Below is a small trained network, with its code and all its weights. Each question gives an input and a class and asks what happens when units are switched off, that is, made to give their printed mean instead of their output.

import numpy as np


def w(rows, s, z=0):
    codes = np.array(rows[::2]) - 128.0
    scale = np.full(codes.shape[1], s)
    scale[-1] = z or s
    return codes * scale


def norm(h):
    return h / np.sqrt((h * h).mean(-1, keepdims=True) + 1e-5)


def f(y):
    return y / 2 * (1 + np.tanh(0.7978845608 * (y + 0.044715 * y**3)))


def log_softmax(a):
    a = a - a.max(-1, keepdims=True)
    return a - np.log(np.exp(a).sum(-1, keepdims=True))


def net(x, mask):
    res = np.array(x, float).reshape(1, 6) / 4 @ E
    u = 0
    for l in range(2):
        y = f(norm(res) @ A[l][:, :-1].T + A[l][:, -1])
        res = res + np.where(mask[u : u + 7], y, B[l][:, -1]) @ B[l][:, :-1]
        u += 7
    return log_softmax(norm(res)[-1] @ U[:, :-1].T + U[:, -1])


A, B = {}, {}
E = w([
[165,242,102,147,156,164,83,121,65,161],'x0',
[127,130,132,127,124,123,126,129,123,126],'x1',
[85,66,94,129,78,221,126,71,34,199],'x2',
[208,118,172,19,47,243,38,232,209,82],'x3',
[131,129,134,127,126,129,131,125,128,131],'x4',
[98,176,47,254,25,102,172,51,228,169],'x5',
],0.0045)
A[0] = w([
[124,105,147,93,211,113,145,139,70,124,39],'0.n0',
[97,9,140,108,162,79,134,139,140,103,10],'0.n1',
[135,209,121,124,188,146,96,138,60,126,19],'0.n2',
[113,95,138,139,211,61,128,123,56,123,59],'0.n3',
[143,138,126,103,212,59,103,142,147,98,2],'0.n4',
[133,109,139,72,154,129,104,163,100,102,19],'0.n5',
[116,69,100,103,141,150,104,112,51,137,9],'0.n6',
],0.014,0.0033)
B[0] = w([
[146,110,155,194,128,64,18,108,109,121,223],'0.n0',
[250,161,156,103,53,183,187,92,202,169,210],'0.n1',
[238,144,160,95,56,168,188,92,202,162,196],'0.n2',
[53,115,24,79,211,118,152,109,136,114,250],'0.n3',
[85,133,194,156,90,165,171,188,58,126,191],'0.n4',
[151,95,155,130,134,93,20,133,126,100,184],'0.n5',
[97,123,193,149,96,153,160,181,83,115,194],'0.n6',
],0.013,0.011)
A[1] = w([
[186,234,130,105,143,133,124,120,68,181,4],'1.n0',
[63,137,194,152,99,149,188,186,51,113,11],'1.n1',
[108,145,89,233,70,71,74,110,173,132,76],'1.n2',
[123,206,173,133,157,95,158,221,143,83,95],'1.n3',
[122,99,97,101,144,134,145,100,124,128,110],'1.n4',
[163,108,141,11,140,199,37,202,141,83,103],'1.n5',
[87,99,147,157,109,198,128,157,56,156,9],'1.n6',
],0.012,0.0023)
B[1] = w([
[141,59,161,109,91,126,189,137,206,113,158],'1.n0',
[52,104,135,146,49,184,104,186,97,115,185],'1.n1',
[177,97,191,91,196,98,35,142,67,102,195],'1.n2',
[81,85,159,153,34,196,163,134,67,158,168],'1.n3',
[128,239,102,127,113,149,52,245,184,96,160],'1.n4',
[36,168,2,149,225,85,187,83,119,145,253],'1.n5',
[93,141,180,138,94,105,181,212,159,76,163],'1.n6',
],0.0087,0.0083)
U = w([
[176,107,166,134,176,77,9,119,97,114,194],'0',
[68,172,23,123,192,110,159,114,145,140,215],'1',
[240,147,160,106,78,159,180,88,192,171,2],'2',
[80,116,184,157,63,161,145,189,84,120,17],'3',
],0.011,0.00045)

Each question gives the input, the list of numbers given to net, and the class t.
The units are the neurons (one row each of A and B). Each row of codes is followed by its name. A weight is (code - 128) times the scale printed after its matrix; where a second scale follows, it is the last column's (A, B and U).
mask holds one flag per neuron, layer by layer. A switched-off neuron (its flag False) gives its mean, the last column of its row in B, instead of its output. The means were averaged over made-up inputs and are rounded, as every weight is.
A unit's drop is (log p(t) with every unit on - log p(t) with that unit switched off) / (log p(t) with every unit on - log p(t) with every unit switched off).
The circuit of an input: a set's keep is (log p(t) with only the set's units on - log p(t) with every unit switched off) / (log p(t) with every unit on - log p(t) with every unit switched off). Starting from the 12 units with the biggest drops (on a tie, the unit counted first), units are removed one at a time, each time the one whose removal leaves the highest keep (on an exact tie, the one counted first), for as long as the keep stays at least 0.8.
units of the circuit, in order: the units of the circuit, biggest drop first
top k neurons: the k neurons with the biggest drops, biggest first
k most important neurons of layer l: the k neurons of layer l with the biggest drops, biggest first
input [-6,2,-3,7,8,6], class 1: top 3 neurons	(0.n0 0.n4 0.n1)
input [-7,8,3,-1,-3,-1], class 2: units of the circuit, in order	(0.n1)
input [4,-6,-7,8,1,-1], class 1: 2 most important neurons of layer 0	(0.n6 0.n0)
input [3,-3,-5,0,-7,0], class 3: top 2 neurons	(0.n4 0.n1)
input [-4,-1,-8,1,-5,7], class 3: top 3 neurons	(1.n3 0.n0 0.n3)
input [2,6,8,0,5,-8], class 0: top 3 neurons	(0.n0 0.n5 0.n4)
input [-8,-1,3,5,-6,-7], class 2: top 3 neurons	(0.n1 0.n3 1.n2)
input [3,6,0,1,-4,4], class 0: top 2 neurons	(0.n1 0.n4)
input [4,5,8,2,5,-8], class 0: top 2 neurons	(0.n5 0.n0)
input [-4,7,-6,3,2,3], class 3: top 3 neurons	(0.n2 0.n0 0.n1)
input [-5,7,-8,-5,6,4], class 3: top 2 neurons	(0.n4 0.n2)
input [-2,-4,-4,-2,3,5], class 0: top 2 neurons	(0.n3 0.n4)
input [8,-4,4,8,0,-5], class 1: top 2 neurons	(1.n5 0.n1)
input [1,-5,-1,2,7,2], class 0: most important neuron of layer 1	(1.n2)
input [5,-6,2,7,1,-4], class 1: top 2 neurons	(1.n5 0.n1)
input [-4,-4,-4,4,6,-1], class 1: top 4 neurons	(1.n5 0.n2 0.n0 0.n6)
input [-8,6,8,5,-1,-6], class 2: 4 most important neurons of layer 0	(0.n1 0.n3 0.n4 0.n5)
input [8,-7,-2,-2,3,-7], class 2: 2 most important neurons of layer 0	(0.n2 0.n4)
input [3,-2,-6,-4,4,5], class 3: 3 most important neurons of layer 0	(0.n3 0.n0 0.n1)
input [2,3,4,6,2,2], class 1: 2 most important neurons of layer 0	(0.n0 0.n4)
input [5,-5,-1,4,-8,6], class 0: units of the circuit, in order	(1.n2)
input [0,-7,5,5,2,5], class 0: 2 most important neurons of layer 1	(1.n2 1.n5)
input [-1,3,-8,5,8,-6], class 3: 2 most important neurons of layer 0	(0.n4 0.n3)
input [-3,-4,6,8,6,6], class 1: 4 most important neurons of layer 0	(0.n0 0.n1 0.n4 0.n6)
input [2,7,-3,3,-7,5], class 0: 2 most important neurons of layer 0	(0.n4 0.n1)
